Below is a small trained network, with its code and all its weights. Each question gives an input and a class and asks what happens when units are switched off, that is, made to give their printed mean instead of their output.

import numpy as np


def w(rows, s, z=0):
    codes = np.array(rows[::2]) - 128.0
    scale = np.full(codes.shape[1], s)
    scale[-1] = z or s
    return codes * scale


def f(y):
    return y / 2 * (1 + np.tanh(0.7978845608 * (y + 0.044715 * y**3)))


def log_softmax(a):
    a = a - a.max(-1, keepdims=True)
    return a - np.log(np.exp(a).sum(-1, keepdims=True))


def net(x, mask):
    res = np.array(x, float).reshape(1, 3) / 4 @ E
    y = f(res @ A[0][:, :-1].T + A[0][:, -1])
    res = res + np.where(mask, y, B[0][:, -1]) @ B[0][:, :-1]
    return log_softmax(res[-1] @ U[:, :-1].T + U[:, -1])


A, B = {}, {}
E = w([
[201,147,93,134,130,133,115,92,212,222,121],'x0',
[160,124,70,195,140,130,199,44,94,88,136],'x1',
[252,131,183,82,141,129,53,109,140,58,130],'x2',
],0.012)
A[0] = w([
[94,123,129,133,130,124,117,141,129,40,116,69],'N0',
[146,137,132,134,141,122,110,101,157,179,117,82],'N1',
[102,104,165,119,136,122,142,132,115,98,132,73],'N2',
[152,135,113,168,120,118,198,45,96,80,134,84],'N3',
[38,127,99,136,124,128,163,139,126,206,124,111],'N4',
[90,133,143,117,134,155,137,125,104,52,112,65],'N5',
[156,117,139,120,132,110,113,116,142,109,143,73],'N6',
[143,134,115,127,133,146,147,126,160,143,130,79],'N7',
[151,127,112,129,101,113,121,103,150,178,133,59],'N8',
[157,132,131,107,125,134,115,125,121,103,126,246],'N9',
[95,140,136,122,131,109,162,129,109,170,126,67],'N10',
[117,128,109,119,111,116,124,167,84,77,148,56],'N11',
[173,114,113,145,147,140,117,138,137,195,126,68],'N12',
[99,131,138,132,123,126,142,135,117,66,131,195],'N13',
[68,126,113,157,126,142,148,145,141,151,140,41],'N14',
[173,134,125,138,131,124,123,102,167,224,125,201],'N15',
[178,141,145,98,134,126,98,131,123,84,149,71],'N16',
[80,134,143,122,138,125,139,147,100,54,137,188],'N17',
[95,123,164,134,123,117,113,170,104,93,112,145],'N18',
[106,142,152,98,117,127,91,187,136,152,127,62],'N19',
[180,120,161,110,125,127,75,118,144,77,125,100],'N20',
[168,123,111,102,117,137,138,100,148,171,122,81],'N21',
[178,133,137,131,130,140,110,129,128,111,124,69],'N22',
[159,129,82,164,130,138,165,40,124,66,123,83],'N23',
[170,130,148,123,122,131,119,136,130,78,108,77],'N24',
[88,129,193,64,123,126,40,251,162,184,128,89],'N25',
],0.017,0.013)
B[0] = w([
[121,197,124,44,140,98,155,123,90,182,162,170],'N0',
[109,180,121,23,131,143,127,136,125,159,150,161],'N1',
[133,184,154,51,129,135,122,123,110,172,127,153],'N2',
[212,44,145,75,246,139,108,105,121,96,93,210],'N3',
[41,86,125,222,88,115,130,147,166,175,61,250],'N4',
[123,221,132,44,124,138,106,103,108,194,150,176],'N5',
[86,167,136,101,163,125,150,115,98,210,82,146],'N6',
[123,152,120,56,140,126,132,138,111,168,136,139],'N7',
[132,214,161,26,151,143,116,121,101,172,124,154],'N8',
[107,89,117,253,58,134,148,176,180,70,144,202],'N9',
[61,120,169,126,157,110,117,130,83,179,96,161],'N10',
[118,185,155,9,131,137,114,135,109,188,128,162],'N11',
[130,197,154,36,130,130,112,123,106,162,135,161],'N12',
[155,142,113,151,62,119,147,127,138,88,189,202],'N13',
[82,172,149,102,163,138,133,128,113,243,26,176],'N14',
[143,173,127,141,14,115,128,153,144,43,249,237],'N15',
[44,110,137,136,127,134,110,153,128,218,51,179],'N16',
[123,152,118,139,47,122,113,149,157,84,208,224],'N17',
[151,173,132,107,91,128,121,147,143,112,185,188],'N18',
[141,83,139,58,219,149,114,92,120,118,103,168],'N19',
[27,118,125,174,114,118,137,131,143,175,67,201],'N20',
[116,160,126,72,104,107,135,116,75,171,173,161],'N21',
[87,156,158,94,164,119,122,136,120,232,77,154],'N22',
[206,62,101,102,230,140,121,75,104,115,108,205],'N23',
[77,135,147,135,132,111,144,112,103,218,66,164],'N24',
[249,52,102,106,242,134,135,69,96,93,112,250],'N25',
],0.021)
U = w([
[193,65,117,109,202,124,103,36,134,116,121,117],'0',
[122,206,152,52,62,92,102,96,137,147,208,105],'1',
[32,112,167,169,114,91,126,107,165,200,40,118],'2',
[154,84,89,255,57,120,139,131,228,26,180,254],'3',
[128,187,161,130,144,164,105,128,136,46,68,97],'4',
[132,177,177,129,157,168,155,163,148,90,86,90],'5',
],0.0092,0.0093)

Each question gives the input, the list of numbers given to net, and the class t.
The units are the neurons (one row each of A and B). Each row of codes is followed by its name. A weight is (code - 128) times the scale printed after its matrix; where a second scale follows, it is the last column's (A, B and U).
mask holds one flag per neuron, in row order. A switched-off neuron (its flag False) gives its mean, the last column of its row in B, instead of its output. The means were averaged over made-up inputs and are rounded, as every weight is.
A unit's drop is (log p(t) with every unit on - log p(t) with that unit switched off) / (log p(t) with every unit on - log p(t) with every unit switched off).
The circuit of an input: a set's keep is (log p(t) with only the set's units on - log p(t) with every unit switched off) / (log p(t) with every unit on - log p(t) with every unit switched off). Starting from the 12 units with the biggest drops (on a tie, the unit counted first), units are removed one at a time, each time the one whose removal leaves the highest keep (on an exact tie, the one counted first), for as long as the keep stays at least 0.8.
units of the circuit, in order: the units of the circuit, biggest drop first
unit that matters most: the unit with the biggest drop
k most important neurons: the k neurons with the biggest drops, biggest first
drop when u is switched off: that unit's drop, to one decimal
input [8,-5,-8], class 1: 3 most important neurons -> N15, N12, N1
input [4,-5,-1], class 0: units of the circuit, in order -> N25
input [-6,-7,8], class 2: 3 most important neurons -> N20, N16, N24
input [1,2,-4], class 2: 2 most important neurons -> N9, N17
input [-3,2,-4], class 2: 3 most important neurons -> N15, N9, N25
input [8,-8,-7], class 0: 2 most important neurons -> N25, N19
input [-6,0,7], class 2: 3 most important neurons -> N20, N16, N15
input [0,2,4], class 2: 3 most important neurons -> N15, N17, N25
input [6,4,6], class 1: 2 most important neurons -> N15, N4
input [3,0,3], class 3: 2 most important neurons -> N9, N5
input [-1,7,8], class 2: 2 most important neurons -> N20, N25
input [7,6,5], class 1: 2 most important neurons -> N15, N25
input [2,-6,6], class 0: 3 most important neurons -> N25, N4, N19
input [-5,6,2], class 0: unit that matters most -> N3
input [-8,-8,-5], class 0: 3 most important neurons -> N25, N19, N15
input [-3,-7,7], class 0: 3 most important neurons -> N25, N4, N19
input [2,2,3], class 3: drop when N14 is switched off -> 0.0
input [-3,-5,7], class 2: drop when N16 is switched off -> 0.2
input [-2,5,3], class 0: drop when N15 is switched off -> 0.1
input [2,-7,6], class 0: drop when N25 is switched off -> 9.7
input [5,-3,7], class 2: unit that matters most -> N20
